Below are the code and all the weights of a small trained network. Each question names an input and a class and asks about switching units off, where a switched-off unit gives its printed mean instead of its output.

import numpy as np


def w(rows, s, z=0):
    codes = np.array(rows[::2]) - 128.0
    scale = np.full(codes.shape[1], s)
    scale[-1] = z or s
    return codes * scale


def norm(h):
    return h / np.sqrt((h * h).mean(-1, keepdims=True) + 1e-5)


def f(y):
    return y / 2 * (1 + np.tanh(0.7978845608 * (y + 0.044715 * y**3)))


def log_softmax(a):
    a = a - a.max(-1, keepdims=True)
    return a - np.log(np.exp(a).sum(-1, keepdims=True))


def net(x, mask):
    res = np.array(x, float).reshape(1, 4) / 4 @ E
    u = 0
    for l in range(3):
        y = f(norm(res) @ A[l][:, :-1].T + A[l][:, -1])
        res = res + np.where(mask[u : u + 3], y, B[l][:, -1]) @ B[l][:, :-1]
        u += 3
    return log_softmax(norm(res)[-1] @ U[:, :-1].T + U[:, -1])


A, B = {}, {}
E = w([
[66,109,254],'x0',
[128,132,125],'x1',
[88,219,69],'x2',
[141,96,90],'x3',
],0.0095)
A[0] = w([
[255,37,142,225],'0.n1',
[12,185,90,253],'0.n2',
[204,70,206,233],'0.n3',
],0.0076,0.0011)
B[0] = w([
[91,124,162,254],'0.n1',
[98,154,135,221],'0.n2',
[81,254,1,230],'0.n3',
],0.0099,0.0037)
A[1] = w([
[42,182,120,248],'1.n1',
[252,155,43,198],'1.n2',
[126,25,116,139],'1.n3',
],0.012,0.0013)
B[1] = w([
[155,118,112,254],'1.n1',
[150,179,193,240],'1.n2',
[161,7,134,142],'1.n3',
],0.014,0.0078)
A[2] = w([
[52,129,254,175],'2.n1',
[116,44,221,249],'2.n2',
[149,209,174,157],'2.n3',
],0.0076,0.0021)
B[2] = w([
[213,244,151,225],'2.n1',
[167,107,75,195],'2.n2',
[84,135,77,253],'2.n3',
],0.011,0.0041)
U = w([
[149,155,84,189],'0',
[187,173,254,8],'1',
[67,116,118,220],'2',
],0.0063,0.0012)

Each question gives the input, the list of numbers given to net, and the class t.
The units are the neurons (one row each of A and B). Each row of codes is followed by its name. A weight is (code - 128) times the scale printed after its matrix; where a second scale follows, it is the last column's (A, B and U).
mask holds one flag per neuron, layer by layer. A switched-off neuron (its flag False) gives its mean, the last column of its row in B, instead of its output. The means were averaged over made-up inputs and are rounded, as every weight is.
A unit's drop is (log p(t) with every unit on - log p(t) with that unit switched off) / (log p(t) with every unit on - log p(t) with every unit switched off).
The circuit of an input: a set's keep is (log p(t) with only the set's units on - log p(t) with every unit switched off) / (log p(t) with every unit on - log p(t) with every unit switched off). Starting from all 9 units, units are removed one at a time, each time the one whose removal leaves the highest keep (on an exact tie, the one counted first), for as long as the keep stays at least 0.8.
circuit, biggest first: the units of the circuit, biggest drop first
unit that matters most: the unit with the biggest drop
k most important neurons: the k neurons with the biggest drops, biggest first
drop of u: that unit's drop, to one decimal
input [-6,-1,-2,5], class 1: 3 most important neurons => 1.n2; 0.n3; 1.n1
input [3,6,-6,-2], class 0: circuit, biggest first => 0.n3; 1.n2
input [-6,5,0,4], class 1: circuit, biggest first => 1.n2; 0.n3
input [0,-2,-4,-7], class 2: unit that matters most => 0.n3
input [2,6,-5,4], class 0: 2 most important neurons => 0.n3; 1.n1
input [5,-7,-4,6], class 0: 2 most important neurons => 0.n3; 2.n2
input [3,7,-6,-5], class 0: 2 most important neurons => 0.n3; 1.n2
input [1,5,-7,-2], class 0: drop of 1.n2 => 0.2
input [-8,5,-2,0], class 1: drop of 0.n3 => 0.3
input [-6,-2,-3,1], class 1: drop of 0.n3 => 0.1
